Below are the code and all the weights of a small trained network. Each question names an input and a class and asks about switching units off, where a switched-off unit gives its printed mean instead of its output.

import numpy as np


def w(rows, s, z=0):
    codes = np.array(rows[::2]) - 128.0
    scale = np.full(codes.shape[1], s)
    scale[-1] = z or s
    return codes * scale


def f(y):
    return np.maximum(y, 0)


def log_softmax(a):
    a = a - a.max(-1, keepdims=True)
    return a - np.log(np.exp(a).sum(-1, keepdims=True))


def net(x, mask):
    res = np.array(x, float).reshape(1, 7) / 4 @ E
    y = f(res @ A[0][:, :-1].T + A[0][:, -1])
    res = res + np.where(mask, y, B[0][:, -1]) @ B[0][:, :-1]
    return log_softmax(res[-1] @ U[:, :-1].T + U[:, -1])


A, B = {}, {}
E = w([
[102,182,126,107],'x0',
[144,5,235,208],'x1',
[81,184,119,210],'x2',
[174,156,178,96],'x3',
[1,90,213,64],'x4',
[83,9,8,197],'x5',
[125,92,107,199],'x6',
],0.0064)
A[0] = w([
[130,172,112,49,142],'neuron 1',
[192,134,44,188,142],'neuron 2',
[119,229,214,143,139],'neuron 3',
[74,104,118,169,117],'neuron 4',
[103,181,106,9,152],'neuron 5',
[120,170,147,55,160],'neuron 6',
[155,118,75,134,126],'neuron 7',
[42,58,120,151,122],'neuron 8',
[152,57,160,88,239],'neuron 9',
[68,116,114,157,131],'neuron 10',
[139,202,113,53,161],'neuron 11',
[79,108,110,169,127],'neuron 12',
[122,92,179,145,212],'neuron 13',
[107,72,135,120,184],'neuron 14',
[136,198,129,56,147],'neuron 15',
[165,152,152,137,131],'neuron 16',
[48,77,113,154,118],'neuron 17',
[216,90,154,91,253],'neuron 18',
[92,94,128,154,140],'neuron 19',
[86,45,124,143,168],'neuron 20',
[144,150,96,156,130],'neuron 21',
[181,147,95,168,142],'neuron 22',
[197,189,63,136,173],'neuron 23',
],0.011,0.0056)
B[0] = w([
[67,143,94,114,213],'neuron 1',
[192,196,79,175,241],'neuron 2',
[137,132,254,98,250],'neuron 3',
[155,134,98,70,179],'neuron 4',
[34,112,87,68,249],'neuron 5',
[29,98,171,114,221],'neuron 6',
[163,149,150,155,178],'neuron 7',
[160,92,90,53,214],'neuron 8',
[123,5,106,188,237],'neuron 9',
[153,179,104,8,175],'neuron 10',
[44,201,132,118,241],'neuron 11',
[162,153,58,53,180],'neuron 12',
[174,47,147,130,223],'neuron 13',
[163,36,110,122,197],'neuron 14',
[31,165,161,101,232],'neuron 15',
[114,139,167,152,169],'neuron 16',
[172,120,98,43,200],'neuron 17',
[105,79,119,216,254],'neuron 18',
[184,115,90,74,180],'neuron 19',
[169,62,87,84,224],'neuron 20',
[155,201,92,128,170],'neuron 21',
[138,170,95,184,198],'neuron 22',
[116,244,127,224,241],'neuron 23',
],0.0073,0.0077)
U = w([
[130,77,114,148,124],'0',
[161,116,93,54,66],'1',
[149,187,99,192,122],'2',
[11,146,135,101,66],'3',
[136,88,129,157,251],'4',
[137,130,218,128,75],'5',
],0.013,0.0015)

Each question gives the input, the list of numbers given to net, and the class t.
The units are the neurons (one row each of A and B). Each row of codes is followed by its name. A weight is (code - 128) times the scale printed after its matrix; where a second scale follows, it is the last column's (A, B and U).
mask holds one flag per neuron, in row order. A switched-off neuron (its flag False) gives its mean, the last column of its row in B, instead of its output. The means were averaged over made-up inputs and are rounded, as every weight is.
A unit's drop is (log p(t) with every unit on - log p(t) with that unit switched off) / (log p(t) with every unit on - log p(t) with every unit switched off).
The circuit of an input: a set's keep is (log p(t) with only the set's units on - log p(t) with every unit switched off) / (log p(t) with every unit on - log p(t) with every unit switched off). Starting from the 12 units with the biggest drops (on a tie, the unit counted first), units are removed one at a time, each time the one whose removal leaves the highest keep (on an exact tie, the one counted first), for as long as the keep stays at least 0.8.
circuit, biggest first: the units of the circuit, biggest drop first
k most important neurons: the k neurons with the biggest drops, biggest first
drop when u is switched off: that unit's drop, to one decimal
input [3,-4,7,-5,-6,-4,-7], class 3: circuit, biggest first	neuron 15
input [-6,3,5,-2,3,-7,6], class 5: circuit, biggest first	neuron 3; neuron 5
input [-7,7,-7,3,1,-6,-2], class 0: 2 most important neurons	neuron 9; neuron 18
input [1,-2,0,2,1,0,8], class 2: circuit, biggest first	neuron 5; neuron 6
input [3,3,3,-4,-7,7,4], class 2: 2 most important neurons	neuron 2; neuron 22
input [8,-4,7,-5,-1,7,-4], class 1: circuit, biggest first	neuron 10; neuron 17; neuron 12
input [-6,-7,3,-6,-4,-3,-6], class 3: 3 most important neurons	neuron 5; neuron 15; neuron 11
input [-1,8,-2,5,2,-5,2], class 4: 2 most important neurons	neuron 9; neuron 18
input [6,-7,-8,2,-6,4,-1], class 2: 2 most important neurons	neuron 23; neuron 2
input [7,7,6,-3,7,-5,-5], class 5: drop when neuron 3 is switched off	0.2
input [2,4,8,1,-2,-8,8], class 5: drop when neuron 8 is switched off	0.0
input [6,-4,-1,-7,-2,7,-5], class 1: drop when neuron 10 is switched off	0.2
